Below are the code and all the weights of a small trained network. Each question names an input and a target symbol and asks about switching units off, where a switched-off unit gives its printed mean instead of its output.

import numpy as np


def w(rows, s, z=0):
    codes = np.array(rows[::2]) - 128.0
    scale = np.full(codes.shape[1], s)
    scale[-1] = z or s
    return codes * scale


def norm(h):
    return h / np.sqrt((h * h).mean(-1, keepdims=True) + 1e-5)


def f(y):
    return y / 2 * (1 + np.tanh(0.7978845608 * (y + 0.044715 * y**3)))


def softmax(a):
    e = np.exp(a - a.max(-1, keepdims=True))
    return e / e.sum(-1, keepdims=True)


def log_softmax(a):
    a = a - a.max(-1, keepdims=True)
    return a - np.log(np.exp(a).sum(-1, keepdims=True))


def net(x, mask):
    ids = ['ΔΘγμξτφ'.index(c) for c in x.split()]
    T = len(ids)
    res = E[ids] + P[:T]
    u = 0
    for l in range(2):
        r = norm(res)
        for j in range(2):
            rows = slice(4 * j, 4 * j + 4)
            q, k, v = (r @ M[l][rows].T for M in (Q, K, V))
            z = softmax(np.where(np.tri(T) > 0, q @ k.T / 4**0.5, -1e9)) @ v
            o = O[l][rows]
            res = res + np.where(mask[u + j], z, o[:, -1]) @ o[:, :-1]
        u += 2
        y = f(norm(res) @ A[l][:, :-1].T + A[l][:, -1])
        res = res + np.where(mask[u : u + 8], y, B[l][:, -1]) @ B[l][:, :-1]
        u += 8
    return log_softmax(norm(res)[-1] @ U[:, :-1].T + U[:, -1])


Q, K, V, O, A, B = {}, {}, {}, {}, {}, {}
E = w([
[61,117,111,71,130],'Δ',
[200,68,119,135,167],'Θ',
[141,51,90,104,163],'γ',
[45,5,172,158,81],'μ',
[119,138,111,50,146],'ξ',
[178,158,139,64,157],'τ',
[46,163,158,191,131],'φ',
],0.013)
P = w([
[90,75,249,76,186],'0',
[93,68,210,65,173],'1',
[97,75,176,74,151],'2',
[99,85,156,79,136],'3',
[101,88,135,84,127],'4',
[99,93,124,92,115],'5',
[98,94,112,101,105],'6',
[96,95,97,108,97],'7',
[93,96,80,118,85],'8',
[93,97,58,122,81],'9',
],0.012)
Q[0] = w([
[157,164,115,137,197],'L0H1',
[93,161,129,56,160],'L0H1',
[144,179,144,163,102],'L0H1',
[197,246,164,166,71],'L0H1',
[141,114,148,211,134],'L0H2',
[128,138,97,86,117],'L0H2',
[153,166,147,207,117],'L0H2',
[79,41,88,110,138],'L0H2',
],0.013)
K[0] = w([
[128,126,180,44,154],'L0H1',
[162,169,167,146,121],'L0H1',
[66,52,211,158,155],'L0H1',
[87,75,235,89,239],'L0H1',
[176,84,242,103,163],'L0H2',
[208,108,46,183,130],'L0H2',
[119,99,254,41,133],'L0H2',
[95,64,111,186,66],'L0H2',
],0.0096)
V[0] = w([
[49,47,211,132,129],'L0H1',
[223,177,197,156,125],'L0H1',
[107,2,145,202,159],'L0H1',
[13,170,53,138,202],'L0H1',
[197,131,188,135,104],'L0H2',
[163,189,175,150,152],'L0H2',
[71,108,79,57,111],'L0H2',
[189,191,165,169,52],'L0H2',
],0.007)
O[0] = w([
[238,182,101,46,160,255],'L0H1',
[78,89,68,125,169,39],'L0H1',
[133,203,111,97,176,214],'L0H1',
[253,135,149,170,127,136],'L0H1',
[64,32,71,163,128,99],'L0H2',
[150,71,124,191,157,57],'L0H2',
[197,130,130,168,53,189],'L0H2',
[140,29,15,80,80,31],'L0H2',
],0.0049,0.0097)
A[0] = w([
[184,92,68,147,149,3],'L0N1',
[96,17,163,219,134,106],'L0N2',
[101,237,76,33,179,55],'L0N3',
[180,98,112,67,91,65],'L0N4',
[114,39,181,77,107,89],'L0N5',
[232,129,133,150,177,202],'L0N6',
[103,14,62,122,169,172],'L0N7',
[49,147,118,254,77,195],'L0N8',
],0.0072,0.0026)
B[0] = w([
[31,109,186,156,160,95],'L0N1',
[209,134,95,206,255,111],'L0N2',
[70,113,51,153,190,252],'L0N3',
[179,94,88,126,186,186],'L0N4',
[178,73,164,222,41,245],'L0N5',
[186,215,128,94,80,197],'L0N6',
[189,132,88,114,201,102],'L0N7',
[165,186,134,149,96,118],'L0N8',
],0.0058,0.0037)
Q[1] = w([
[187,213,184,63,191],'L1H1',
[167,113,50,41,142],'L1H1',
[171,80,142,176,83],'L1H1',
[165,200,128,15,89],'L1H1',
[155,254,197,52,158],'L1H2',
[50,18,101,106,100],'L1H2',
[160,183,100,137,97],'L1H2',
[112,76,152,212,102],'L1H2',
],0.0085)
K[1] = w([
[176,148,92,109,57],'L1H1',
[111,126,82,231,83],'L1H1',
[158,151,203,128,144],'L1H1',
[153,180,109,195,94],'L1H1',
[119,131,49,170,87],'L1H2',
[121,41,211,169,255],'L1H2',
[161,139,100,162,40],'L1H2',
[154,142,206,78,133],'L1H2',
],0.0087)
V[1] = w([
[145,132,17,82,133],'L1H1',
[68,117,160,230,149],'L1H1',
[96,254,34,102,141],'L1H1',
[217,98,63,168,98],'L1H1',
[99,76,27,47,143],'L1H2',
[24,200,101,104,77],'L1H2',
[206,109,35,79,107],'L1H2',
[51,100,107,127,60],'L1H2',
],0.0068)
O[1] = w([
[146,112,221,59,117,44],'L1H1',
[162,176,102,122,137,4],'L1H1',
[138,61,152,120,215,63],'L1H1',
[25,185,150,3,212,2],'L1H1',
[164,162,194,109,58,79],'L1H2',
[233,59,139,139,229,105],'L1H2',
[43,104,234,180,142,96],'L1H2',
[207,162,168,92,149,33],'L1H2',
],0.0062,0.005)
A[1] = w([
[118,108,139,90,135,149],'L1N1',
[83,102,99,169,164,28],'L1N2',
[90,30,185,214,86,27],'L1N3',
[35,76,80,95,154,55],'L1N4',
[85,155,180,134,83,167],'L1N5',
[155,102,175,158,78,82],'L1N6',
[92,27,100,171,41,20],'L1N7',
[133,248,73,161,139,4],'L1N8',
],0.013,0.0029)
B[1] = w([
[97,128,101,171,117,147],'L1N1',
[90,104,143,96,113,118],'L1N2',
[141,102,93,159,78,224],'L1N3',
[144,62,98,2,158,127],'L1N4',
[132,119,101,152,154,198],'L1N5',
[85,125,126,111,96,213],'L1N6',
[174,53,118,194,58,254],'L1N7',
[133,245,63,93,75,168],'L1N8',
],0.016,0.0086)
U = w([
[169,221,102,115,95,195],'Δ',
[253,137,108,151,166,7],'Θ',
[192,147,224,98,94,115],'γ',
[176,92,112,171,54,167],'μ',
[134,93,84,71,141,135],'ξ',
[116,155,149,191,163,185],'τ',
[51,144,158,110,74,3],'φ',
],0.012,0.0027)

Each question gives the input, a string of symbols that net reads in full, and the target symbol t.
The units are the heads (4 rows each of Q, K, V and O) and the neurons (one row each of A and B). Each row of codes is followed by its name. A weight is (code - 128) times the scale printed after its matrix; where a second scale follows, it is the last column's (O, A, B and U).
mask holds one flag per unit, layer by layer, with each layer's heads first. A switched-off unit (its flag False) gives its mean, the last column of its rows in O or B, instead of its output. The means were averaged over made-up inputs and are rounded, as every weight is.
A unit's drop is (log p(t) with every unit on - log p(t) with that unit switched off) / (log p(t) with every unit on - log p(t) with every unit switched off).
The circuit of an input: a set's keep is (log p(t) with only the set's units on - log p(t) with every unit switched off) / (log p(t) with every unit on - log p(t) with every unit switched off). Starting from the 12 units with the biggest drops (on a tie, the unit counted first), units are removed one at a time, each time the one whose removal leaves the highest keep (on an exact tie, the one counted first), for as long as the keep stays at least 0.8.
circuit, biggest first: the units of the circuit, biggest drop first
top k neurons: the k neurons with the biggest drops, biggest first
top k neurons in layer l: the k neurons of layer l with the biggest drops, biggest first
heads that matter: for each layer, one digit per head in row order, 1 if its drop is at least 0.15 and else 0, layers parted by /
input μ μ μ τ μ μ μ μ ξ, target Δ: top 3 neurons in layer 1	L1N7, L1N3, L1N6
input μ μ φ ξ τ, target φ: top 4 neurons in layer 1	L1N7, L1N3, L1N1, L1N8
input μ μ τ μ μ μ Θ γ, target ξ: top 3 neurons	L1N4, L0N3, L1N7
input μ Δ φ τ φ φ, target Δ: circuit, biggest first	L1N8
input γ ξ Δ, target φ: circuit, biggest first	L1N7, L1N3, L1N8
input Δ Θ Δ, target ξ: circuit, biggest first	L0N3, L1N4
input γ μ φ γ, target Θ: circuit, biggest first	L1N6, L1N7, L1N8, L1N3
input μ Δ Δ Δ ξ, target γ: heads that matter	11 / 10
input μ Θ Δ Θ γ, target ξ: top 4 neurons	L0N6, L1N7, L1N4, L0N3
input μ Δ Δ Δ φ φ Θ, target Θ: top 2 neurons in layer 1	L1N7, L1N8
input ξ τ Θ Θ μ τ Θ Θ, target ξ: circuit, biggest first	L0H1, L1H1, L1N4
input τ μ φ Θ, target Θ: circuit, biggest first	L1N7, L1N8, L1N3
input μ Δ γ τ, target τ: top 4 neurons	L1N7, L1N8, L1N3, L1N6
input φ γ Δ ξ μ ξ, target Δ: circuit, biggest first	L1N7
input μ ξ μ Δ μ φ ξ, target Θ: heads that matter	10 / 11
input γ μ Δ Θ, target γ: top 4 neurons	L1N7, L1N3, L1N8, L1N5
input φ Θ ξ, target ξ: heads that matter	00 / 00
input μ φ τ, target Θ: heads that matter	10 / 00
input μ τ ξ Θ, target φ: heads that matter	10 / 11
input μ Δ Θ Δ γ, target γ: top 4 neurons	L1N3, L1N7, L1N8, L0N5
input Δ μ Θ, target Δ: heads that matter	00 / 01
input φ τ γ Θ, target τ: heads that matter	10 / 11
input φ μ ξ ξ, target φ: top 4 neurons	L1N7, L1N3, L1N8, L1N1
input Θ γ τ φ Δ, target Θ: heads that matter	10 / 10
input τ Θ μ μ τ Θ Δ τ, target γ: top neuron	L1N7
input Θ Θ μ μ τ Θ Θ, target ξ: top 2 neurons	L1N4, L0N6
input μ φ Δ Δ Δ, target γ: heads that matter	11 / 10
input μ Δ Δ φ τ μ Θ μ γ Δ, target τ: top 2 neurons in layer 0	L0N6, L0N3
input μ μ Δ Δ φ γ, target Θ: top 2 neurons in layer 1	L1N7, L1N6
